Small tables with named rows and columns. After each table, cells are looked up by row and column.

veso =
          siru    sem  rotove  visaz  nagafip
lub      -0.25  -0.34    0.12   0.58     0.19
bon      -0.73   0.31    0.01  -0.44     0.45
fodifi    0.21   0.12    0.18   0.00     0.30
vatati    0.39   0.27    0.24   0.12     0.23
nima      0.06  -0.43   -0.58   0.32    -0.43
vebiget   0.59   0.03    0.24  -0.39    -0.31

What is the visaz of bon in veso? -0.44
What is the siru of nima in veso? 0.06
What is the rotove of bon in veso? 0.01
What is the rotove of vatati in veso? 0.24
What is the rotove of vebiget in veso? 0.24
What is the nagafip of fodifi in veso? 0.30

fut.tsv
	ginef	fovok	lirugu	zomobef	muvaro	nabug
tipuru	0.251	0.303	1.000	0.236	0.225	0.265
datugo	0.272	0.207	0.322	0.261	0.234	0.264
bofo	0.255	0.323	0.028	0.225	0.232	0.267
tole	0.340	0.267	0.271	0.274	0.271	0.289
rusoke	0.283	0.249	0.268	0.264	0.260	0.295
vurilat	0.255	0.255	0.287	0.280	0.307	0.493
tup	0.379	0.303	0.267	0.258	0.236	0.241
vopo	0.262	0.264	0.073	0.252	0.268	0.268
kivev	0.074	0.350	0.301	0.246	0.253	0.246
dos	0.269	0.279	0.272	0.269	0.277	0.140
senomo	0.319	0.644	0.275	0.229	0.270	0.316
daneg	0.884	0.352	0.247	0.246	0.301	0.233

nabug of rusoke is 0.295
fovok of datugo is 0.207
ginef of kivev is 0.074
muvaro of kivev is 0.253
muvaro of tole is 0.271
nabug of vopo is 0.268
zomobef of daneg is 0.246
zomobef of kivev is 0.246
nabug of bofo is 0.267
fovok of tipuru is 0.303
zomobef of tup is 0.258
zomobef of senomo is 0.229

raro:
fields: sep, suf, meba, sok, rulo, mufed, riren, guk, simo, vozetel
rovu: [178, 105, 161, 181, 197, 71, 208, 190, 93, 105]
buso: [185, 135, 188, 150, 164, 33, 141, 158, 98, 72]
des: [138, 102, 156, 164, 206, 134, 251, 198, 105, 147]
sidum: [116, 107, 162, 149, 205, 154, 253, 192, 118, 167]
valevak: [175, 174, 76, 130, 55, 217, 99, 127, 125, 109]

sidum, meba: 162
rovu, suf: 105
des, sep: 138
des, suf: 102
buso, meba: 188
buso, riren: 141
rovu, sep: 178
valevak, sep: 175
sidum, sok: 149
des, mufed: 134
valevak, vozetel: 109
buso, simo: 98
rovu, meba: 161
sidum, mufed: 154
valevak, guk: 127
sidum, guk: 192
buso, mufed: 33

fibakif:
	gez	zuve	bil
vamuke	-3.740	-1.517	-5.791
mulu	0.108	-4.766	-0.260
zesuz	-2.732	-2.190	-3.733
ser	-1.344	-7.122	2.275
livibeg	-1.979	-4.147	5.271
fil	-1.966	-1.705	-2.619
nop	-3.232	-4.527	1.774
suzon	-3.771	-3.729	-4.311
zif	1.088	0.212	0.298
tuli	-5.417	-2.487	-5.954
sif	-3.034	-2.142	-3.471
tusibuf	-3.187	-3.334	-4.649
lag	1.215	-1.338	1.054
sot	-2.814	-3.949	-3.567

What is the zuve of lag in fibakif? -1.338
What is the gez of sot in fibakif? -2.814
What is the gez of ser in fibakif? -1.344
What is the gez of lag in fibakif? 1.215
What is the bil of lag in fibakif? 1.054
What is the gez of zesuz in fibakif? -2.732
What is the gez of livibeg in fibakif? -1.979
What is the bil of zif in fibakif? 0.298
What is the zuve of livibeg in fibakif? -4.147
What is the gez of vamuke in fibakif? -3.740
What is the bil of ser in fibakif? 2.275
What is the gez of sif in fibakif? -3.034

vogifa =
,gefif,sug,vos,resonan,konofim,goriv,pud,sek,nevapek
regike,4764,7316,5324,7920,5135,3249,3455,6305,5160
fotoz,5043,4441,5976,6977,6664,2485,6690,4356,7230
pid,5043,7164,4238,2733,5645,3440,4025,2622,2902
dukoro,6577,4441,2067,2733,4371,3440,5738,6089,3843
midaven,3928,5500,5542,5091,3861,1339,7451,5222,4219
rogam,3509,5500,7279,4619,4498,2867,6309,2189,3654

pid, sug -> 7164
fotoz, sug -> 4441
dukoro, vos -> 2067
rogam, pud -> 6309
dukoro, resonan -> 2733
regike, resonan -> 7920
fotoz, pud -> 6690
regike, gefif -> 4764
dukoro, goriv -> 3440
dukoro, nevapek -> 3843
dukoro, sek -> 6089
regike, pud -> 3455
fotoz, sek -> 4356
rogam, gefif -> 3509
rogam, resonan -> 4619
rogam, vos -> 7279

notipop =
|  | luzo | dapa |
|---|---|---|
| vege | -0.633 | 0.004 |
| tolim | -0.178 | -0.470 |
| gal | 0.680 | -0.120 |
| dak | -0.758 | -0.316 |
| vuzodek | 0.114 | -0.515 |

What is the dapa of dak in notipop? -0.316
What is the dapa of vege in notipop? 0.004
What is the luzo of gal in notipop? 0.680
What is the luzo of tolim in notipop? -0.178
What is the dapa of vuzodek in notipop? -0.515
What is the luzo of vege in notipop? -0.633
What is the dapa of gal in notipop? -0.120
What is the luzo of dak in notipop? -0.758
What is the luzo of vuzodek in notipop? 0.114
What is the dapa of tolim in notipop? -0.470

Table kur
	nok	degiteg
defan	2.3	4.0
vab	4.2	4.3
kivufa	1.9	9.9
mosiga	0.4	3.4
zon	4.4	-1.7
getu	-6.1	0.6
luduf	6.5	-1.2
ven	1.4	1.3
rol	3.8	4.8
zem	5.5	2.6
dogor	4.1	-5.9
mavunor	5.8	0.3

zem, degiteg => 2.6
zon, degiteg => -1.7
zon, nok => 4.4
vab, nok => 4.2
zem, nok => 5.5
luduf, nok => 6.5
getu, degiteg => 0.6
defan, nok => 2.3
kivufa, nok => 1.9
rol, nok => 3.8
vab, degiteg => 4.3
mosiga, nok => 0.4
defan, degiteg => 4.0
Row with the largest degiteg: kivufa

